Below is a small trained network, with its code and all its weights. Each question gives an input and a target symbol and asks what happens when units are switched off, that is, made to give their printed mean instead of their output.

import numpy as np


def w(rows, s, z=0):
    codes = np.array(rows[::2]) - 128.0
    scale = np.full(codes.shape[1], s)
    scale[-1] = z or s
    return codes * scale


def f(y):
    return np.maximum(y, 0)


def softmax(a):
    e = np.exp(a - a.max(-1, keepdims=True))
    return e / e.sum(-1, keepdims=True)


def log_softmax(a):
    a = a - a.max(-1, keepdims=True)
    return a - np.log(np.exp(a).sum(-1, keepdims=True))


def net(x, mask):
    ids = ['αγδθλμπσψω'.index(c) for c in x.split()]
    T = len(ids)
    res = E[ids] + P[:T]
    u = 0
    for l in range(2):
        q, k, v = (res @ M[l].T for M in (Q, K, V))
        z = softmax(np.where(np.tri(T) > 0, q @ k.T / 2**0.5, -1e9)) @ v
        res = res + np.where(mask[u], z, O[l][:, -1]) @ O[l][:, :-1]
        u += 1
        y = f(res @ A[l][:, :-1].T + A[l][:, -1])
        res = res + np.where(mask[u : u + 16], y, B[l][:, -1]) @ B[l][:, :-1]
        u += 16
    return log_softmax(res[-1] @ U[:, :-1].T + U[:, -1])


Q, K, V, O, A, B = {}, {}, {}, {}, {}, {}
E = w([
[154,131,187,117,145,75,172,93,226],'α',
[47,49,117,46,209,80,96,2,142],'γ',
[50,67,53,137,123,40,111,118,143],'δ',
[111,149,183,132,167,162,179,39,87],'θ',
[133,243,112,91,105,135,125,86,125],'λ',
[237,62,148,149,159,159,136,56,183],'μ',
[105,109,168,215,81,128,139,130,105],'π',
[58,72,151,107,64,90,139,111,112],'σ',
[109,160,82,188,138,59,241,135,127],'ψ',
[201,150,159,109,52,129,153,157,96],'ω',
],0.014)
P = w([
[55,124,49,215,42,175,254,41,53],'0',
[140,190,197,24,165,91,186,182,191],'1',
[177,159,55,94,192,46,40,162,25],'2',
[144,72,88,205,136,158,127,127,143],'3',
[114,185,164,66,104,86,117,176,168],'4',
[169,155,54,103,190,36,45,160,20],'5',
[140,85,94,203,131,152,126,119,146],'6',
[136,191,149,63,120,98,135,193,153],'7',
[181,154,58,95,205,35,49,155,25],'8',
[130,102,100,206,123,155,128,107,139],'9',
[125,190,146,70,129,90,138,189,149],'10',
],0.0087)
Q[0] = w([
[191,169,153,141,210,36,105,73,3],'0.h1',
[71,133,243,100,62,184,240,43,240],'0.h1',
],0.0064)
K[0] = w([
[79,140,112,146,87,167,174,2,28],'0.h1',
[180,146,219,148,175,122,84,146,145],'0.h1',
],0.0093)
V[0] = w([
[116,177,82,193,65,250,97,145,196],'0.h1',
[77,88,254,126,83,162,78,130,136],'0.h1',
],0.0053)
O[0] = w([
[98,102,254,169,208,25,173,55,158,7],'0.h1',
[24,131,229,206,219,161,63,144,168,17],'0.h1',
],0.0088,0.0013)
A[0] = w([
[176,185,143,147,43,183,191,210,126,127],'0.n1',
[117,211,175,76,181,115,144,157,30,86],'0.n2',
[169,142,193,69,186,94,22,133,152,110],'0.n3',
[107,140,178,138,142,209,207,86,137,29],'0.n4',
[201,111,83,148,248,101,77,139,110,127],'0.n5',
[81,176,204,63,122,51,153,187,199,90],'0.n6',
[152,181,115,219,136,184,144,82,123,99],'0.n7',
[104,195,186,133,148,118,74,130,145,68],'0.n8',
[91,108,126,26,96,146,154,189,243,57],'0.n9',
[80,148,241,113,135,198,162,46,93,47],'0.n10',
[45,107,95,189,129,161,166,80,38,126],'0.n11',
[149,85,140,176,54,190,143,101,117,108],'0.n12',
[99,100,172,129,1,199,95,119,153,120],'0.n13',
[113,82,114,140,123,39,87,110,22,83],'0.n14',
[132,85,160,245,153,160,161,123,93,3],'0.n15',
[126,216,86,26,196,100,72,126,70,152],'0.n16',
],0.0077,0.0058)
B[0] = w([
[58,131,170,164,164,141,144,83,105,189],'0.n1',
[151,167,164,134,76,93,46,150,170,196],'0.n2',
[124,169,157,142,56,174,63,130,130,174],'0.n3',
[167,115,79,169,104,173,162,149,177,164],'0.n4',
[126,203,176,90,35,131,57,162,125,208],'0.n5',
[48,96,79,178,130,193,80,145,105,168],'0.n6',
[99,163,89,139,131,118,134,59,84,179],'0.n7',
[166,134,117,195,159,183,128,142,181,138],'0.n8',
[26,222,145,183,108,79,95,71,175,157],'0.n9',
[159,81,55,136,178,169,122,143,209,189],'0.n10',
[112,50,121,83,35,160,83,214,182,214],'0.n11',
[111,144,217,144,210,181,116,155,128,176],'0.n12',
[75,200,230,106,158,109,180,160,141,154],'0.n13',
[224,152,148,152,144,178,151,144,198,190],'0.n14',
[97,108,107,157,1,175,132,50,118,149],'0.n15',
[194,130,181,128,87,142,79,93,94,254],'0.n16',
],0.0086,0.0065)
Q[1] = w([
[254,168,225,131,144,99,159,206,34],'1.h1',
[215,95,105,173,137,45,46,212,37],'1.h1',
],0.0062)
K[1] = w([
[150,149,214,106,61,187,225,108,171],'1.h1',
[133,43,79,88,1,143,242,137,159],'1.h1',
],0.006)
V[1] = w([
[104,182,137,53,137,102,123,223,163],'1.h1',
[148,113,2,118,78,139,103,123,200],'1.h1',
],0.0062)
O[1] = w([
[177,1,50,152,65,91,112,67,146,68],'1.h1',
[170,83,86,171,153,44,35,68,109,253],'1.h1',
],0.0092,0.0064)
A[1] = w([
[161,56,55,120,121,126,121,223,173,15],'1.n1',
[164,109,103,195,154,188,146,125,241,133],'1.n2',
[98,120,84,88,124,96,76,185,66,38],'1.n3',
[140,115,137,177,30,177,70,205,92,69],'1.n4',
[166,181,69,182,232,135,143,58,120,107],'1.n5',
[58,185,105,172,58,86,84,221,61,114],'1.n6',
[199,101,28,147,108,168,146,89,27,127],'1.n7',
[132,65,73,137,140,109,171,172,165,22],'1.n8',
[69,28,63,130,188,102,115,107,190,194],'1.n9',
[140,172,146,86,69,119,90,178,124,128],'1.n10',
[104,96,204,172,138,96,129,117,202,122],'1.n11',
[166,160,92,27,113,137,106,182,83,85],'1.n12',
[13,145,91,102,149,57,205,153,132,2],'1.n13',
[65,107,117,246,159,121,240,212,61,65],'1.n14',
[159,179,174,40,95,98,87,113,152,67],'1.n15',
[99,146,167,20,104,165,146,255,178,80],'1.n16',
],0.008,0.0047)
B[1] = w([
[130,191,174,194,119,113,86,98,121,147],'1.n1',
[170,118,161,127,167,133,147,70,30,200],'1.n2',
[153,57,210,136,221,184,98,68,151,148],'1.n3',
[114,104,114,95,101,189,173,121,200,217],'1.n4',
[137,38,172,79,15,71,108,151,68,157],'1.n5',
[179,74,151,95,142,212,126,119,165,202],'1.n6',
[32,137,88,192,156,83,79,185,94,174],'1.n7',
[162,199,125,182,163,145,63,114,144,138],'1.n8',
[122,140,137,34,184,121,193,190,205,181],'1.n9',
[109,77,91,120,153,156,176,97,101,226],'1.n10',
[145,164,57,161,174,49,140,154,137,160],'1.n11',
[96,89,156,68,200,118,77,200,144,169],'1.n12',
[237,108,31,186,224,193,115,85,59,138],'1.n13',
[254,219,100,79,65,166,94,188,57,153],'1.n14',
[100,140,74,197,115,98,229,156,123,249],'1.n15',
[59,80,223,169,149,54,152,74,46,159],'1.n16',
],0.0077,0.011)
U = w([
[168,134,114,167,138,54,209,64,169,166],'α',
[121,97,125,2,132,131,107,141,154,204],'γ',
[95,179,150,211,175,131,87,152,190,132],'δ',
[73,52,84,170,206,181,122,98,90,3],'θ',
[51,138,115,152,88,86,80,97,88,185],'λ',
[169,111,197,104,158,141,63,20,121,141],'μ',
[125,106,129,161,56,160,116,125,181,67],'π',
[78,74,178,141,108,101,144,131,142,134],'σ',
[124,134,64,119,154,111,150,148,99,121],'ψ',
[88,180,177,114,204,141,83,177,101,140],'ω',
],0.0096,0.0039)

Each question gives the input, a string of symbols that net reads in full, and the target symbol t.
The units are the heads (2 rows each of Q, K, V and O) and the neurons (one row each of A and B). Each row of codes is followed by its name. A weight is (code - 128) times the scale printed after its matrix; where a second scale follows, it is the last column's (O, A, B and U).
mask holds one flag per unit, layer by layer, with each layer's heads first. A switched-off unit (its flag False) gives its mean, the last column of its rows in O or B, instead of its output. The means were averaged over made-up inputs and are rounded, as every weight is.
A unit's drop is (log p(t) with every unit on - log p(t) with that unit switched off) / (log p(t) with every unit on - log p(t) with every unit switched off).
The circuit of an input: a set's keep is (log p(t) with only the set's units on - log p(t) with every unit switched off) / (log p(t) with every unit on - log p(t) with every unit switched off). Starting from the 12 units with the biggest drops (on a tie, the unit counted first), units are removed one at a time, each time the one whose removal leaves the highest keep (on an exact tie, the one counted first), for as long as the keep stays at least 0.8.
circuit, biggest first: the units of the circuit, biggest drop first
most important unit: the unit with the biggest drop
k most important neurons: the k neurons with the biggest drops, biggest first
k most important neurons of layer l: the k neurons of layer l with the biggest drops, biggest first
input θ π θ θ θ α γ λ μ ψ, target ψ: 4 most important neurons	[1.n14 0.n16 0.n5 0.n2]
input λ θ θ α ψ δ θ α λ, target α: circuit, biggest first	[1.n15 0.h1]
input γ λ θ, target θ: 2 most important neurons	[1.n7 0.n11]
input ψ π μ, target ψ: most important neuron	[1.n15]
input θ μ θ γ α λ γ ω λ π, target π: circuit, biggest first	[0.n11 1.n4]
input α λ α ω θ λ, target γ: 2 most important neurons of layer 0	[0.n2 0.n5]
input α μ θ λ μ ψ, target γ: 2 most important neurons of layer 1	[1.n12 1.n6]
input π π θ θ μ α λ δ, target γ: circuit, biggest first	[1.n9 1.n15 1.h1]
input μ α ψ λ ψ σ δ, target δ: 3 most important neurons of layer 1	[1.n1 1.n7 1.n8]
input σ μ σ μ δ ω, target π: 2 most important neurons of layer 0	[0.n11 0.n13]
input μ λ π μ α λ θ σ λ, target ω: 3 most important neurons	[1.n12 1.n15 0.n15]
input ω θ δ, target σ: 4 most important neurons of layer 0	[0.n1 0.n5 0.n12 0.n14]
input θ α λ μ μ ω, target μ: circuit, biggest first	[1.h1 0.n11 0.n10 1.n3]
input μ π θ δ, target δ: 2 most important neurons of layer 0	[0.n16 0.n11]
input ω θ δ θ π μ π, target π: 2 most important neurons of layer 0	[0.n15 0.n11]
input σ ω γ α π, target ω: most important unit	1.n14
input λ θ π θ θ ω σ α ω, target α: circuit, biggest first	[0.h1 1.n15]
input μ π ψ α α μ θ λ δ, target ω: circuit, biggest first	[1.h1 0.n15 0.n5]
input θ λ ω θ θ θ γ, target γ: circuit, biggest first	[1.n9 0.n11]
input θ ω μ θ α, target δ: circuit, biggest first	[0.n9]
input π σ θ γ θ α σ, target σ: circuit, biggest first	[1.n16 0.n13 1.h1]
input θ π ω μ θ γ θ λ ψ θ, target θ: circuit, biggest first	[0.n5 0.n2 0.n10]
input ψ π θ σ π λ λ δ λ π ω, target σ: 3 most important neurons	[0.n1 1.n16 0.n13]
input θ μ μ α, target α: 2 most important neurons	[0.n5 1.n11]
input π θ θ θ ω μ α λ, target π: 2 most important neurons of layer 0	[0.n1 0.n6]
